Here is a tiny trained network, its code and every weight. The questions are about switching its units off for an input and a class, where a switched-off unit gives its printed mean instead of its output.

import numpy as np


def w(rows, s, z=0):
    codes = np.array(rows[::2]) - 128.0
    scale = np.full(codes.shape[1], s)
    scale[-1] = z or s
    return codes * scale


def norm(h):
    return h / np.sqrt((h * h).mean(-1, keepdims=True) + 1e-5)


def f(y):
    return y / 2 * (1 + np.tanh(0.7978845608 * (y + 0.044715 * y**3)))


def log_softmax(a):
    a = a - a.max(-1, keepdims=True)
    return a - np.log(np.exp(a).sum(-1, keepdims=True))


def net(x, mask):
    res = np.array(x, float).reshape(1, 2) / 4 @ E
    u = 0
    for l in range(4):
        y = f(norm(res) @ A[l][:, :-1].T + A[l][:, -1])
        res = res + np.where(mask[u : u + 7], y, B[l][:, -1]) @ B[l][:, :-1]
        u += 7
    return log_softmax(norm(res)[-1] @ U[:, :-1].T + U[:, -1])


A, B = {}, {}
E = w([
[201,253,138,187],'x0',
[62,148,178,192],'x1',
],0.0059)
A[0] = w([
[255,165,89,133,2],'L0N1',
[168,120,100,117,102],'L0N2',
[152,156,160,116,120],'L0N3',
[223,138,94,94,86],'L0N4',
[155,188,181,153,76],'L0N5',
[170,26,80,50,122],'L0N6',
[132,207,99,137,152],'L0N7',
],0.0083,0.00091)
B[0] = w([
[183,68,175,68,217],'L0N1',
[96,134,116,97,143],'L0N2',
[100,154,98,128,137],'L0N3',
[87,254,188,72,189],'L0N4',
[200,109,83,136,175],'L0N5',
[179,108,67,233,254],'L0N6',
[102,90,102,190,171],'L0N7',
],0.0066,0.0057)
A[1] = w([
[107,107,142,123,187],'L1N1',
[102,164,120,185,122],'L1N2',
[161,104,186,148,126],'L1N3',
[139,147,146,154,132],'L1N4',
[157,144,71,144,115],'L1N5',
[250,131,121,65,138],'L1N6',
[84,183,153,103,6],'L1N7',
],0.011,0.0026)
B[1] = w([
[158,226,145,79,142],'L1N1',
[169,153,113,57,155],'L1N2',
[4,147,164,77,147],'L1N3',
[75,13,194,93,144],'L1N4',
[21,230,165,115,169],'L1N5',
[137,251,253,77,255],'L1N6',
[101,33,25,213,116],'L1N7',
],0.0037,0.0068)
A[2] = w([
[42,139,249,127,95],'L2N1',
[190,23,80,125,169],'L2N2',
[101,241,73,2,1],'L2N3',
[150,127,147,89,118],'L2N4',
[83,36,39,138,190],'L2N5',
[208,131,102,167,167],'L2N6',
[39,174,101,125,44],'L2N7',
],0.0068,0.0022)
B[2] = w([
[113,4,163,75,216],'L2N1',
[171,195,134,134,202],'L2N2',
[72,77,2,155,181],'L2N3',
[109,138,180,88,137],'L2N4',
[229,111,114,189,254],'L2N5',
[2,89,192,69,178],'L2N6',
[66,103,192,163,113],'L2N7',
],0.0058,0.0036)
A[3] = w([
[162,79,82,152,92],'L3N1',
[149,211,177,119,134],'L3N2',
[236,255,51,180,82],'L3N3',
[193,143,82,76,5],'L3N4',
[138,149,143,144,110],'L3N5',
[223,148,159,69,135],'L3N6',
[210,41,45,177,188],'L3N7',
],0.0075,0.0018)
B[3] = w([
[153,156,149,164,161],'L3N1',
[137,128,93,131,213],'L3N2',
[94,64,142,91,241],'L3N3',
[2,124,114,158,139],'L3N4',
[97,168,55,88,138],'L3N5',
[120,144,194,109,203],'L3N6',
[162,150,134,142,253],'L3N7',
],0.0093,0.0048)
U = w([
[138,137,21,112,2],'0',
[239,74,86,238,195],'1',
[125,212,227,38,193],'2',
[144,136,72,117,9],'3',
[27,115,65,77,87],'4',
[87,3,210,127,179],'5',
[143,118,74,110,17],'6',
[56,209,126,242,169],'7',
],0.011,0.0067)

Each question gives the input, the list of numbers given to net, and the class t.
The units are the neurons (one row each of A and B). Each row of codes is followed by its name. A weight is (code - 128) times the scale printed after its matrix; where a second scale follows, it is the last column's (A, B and U).
mask holds one flag per neuron, layer by layer. A switched-off neuron (its flag False) gives its mean, the last column of its row in B, instead of its output. The means were averaged over made-up inputs and are rounded, as every weight is.
A unit's drop is (log p(t) with every unit on - log p(t) with that unit switched off) / (log p(t) with every unit on - log p(t) with every unit switched off).
most important unit: the unit with the biggest drop
top k neurons: the k neurons with the biggest drops, biggest first
k most important neurons of layer l: the k neurons of layer l with the biggest drops, biggest first
drop of u: that unit's drop, to one decimal
input [-3,-6], class 4: most important unit : L0N7
input [2,8], class 5: 2 most important neurons of layer 0 : (L0N6 L0N4)
input [-1,1], class 5: top 3 neurons : (L0N4 L0N6 L0N7)
input [0,8], class 5: top 3 neurons : (L0N6 L2N1 L1N6)
input [0,0], class 0: 2 most important neurons of layer 1 : (L1N6 L1N2)
input [-4,-5], class 1: top 2 neurons : (L0N1 L0N6)
input [-6,-8], class 1: top 3 neurons : (L0N6 L2N5 L0N1)
input [1,3], class 7: 4 most important neurons of layer 0 : (L0N1 L0N5 L0N6 L0N4)
input [-5,3], class 1: top 2 neurons : (L1N6 L0N4)
input [-2,-4], class 4: 2 most important neurons of layer 2 : (L2N5 L2N6)
input [-3,-8], class 4: top 4 neurons : (L0N6 L0N4 L2N3 L1N5)
input [0,7], class 5: top 2 neurons : (L0N6 L2N1)
input [-6,-5], class 1: drop of L0N6 : 0.3
input [-7,1], class 1: drop of L2N3 : 0.0
input [0,4], class 5: drop of L2N1 : 0.1
input [-5,-4], class 1: most important unit : L0N6
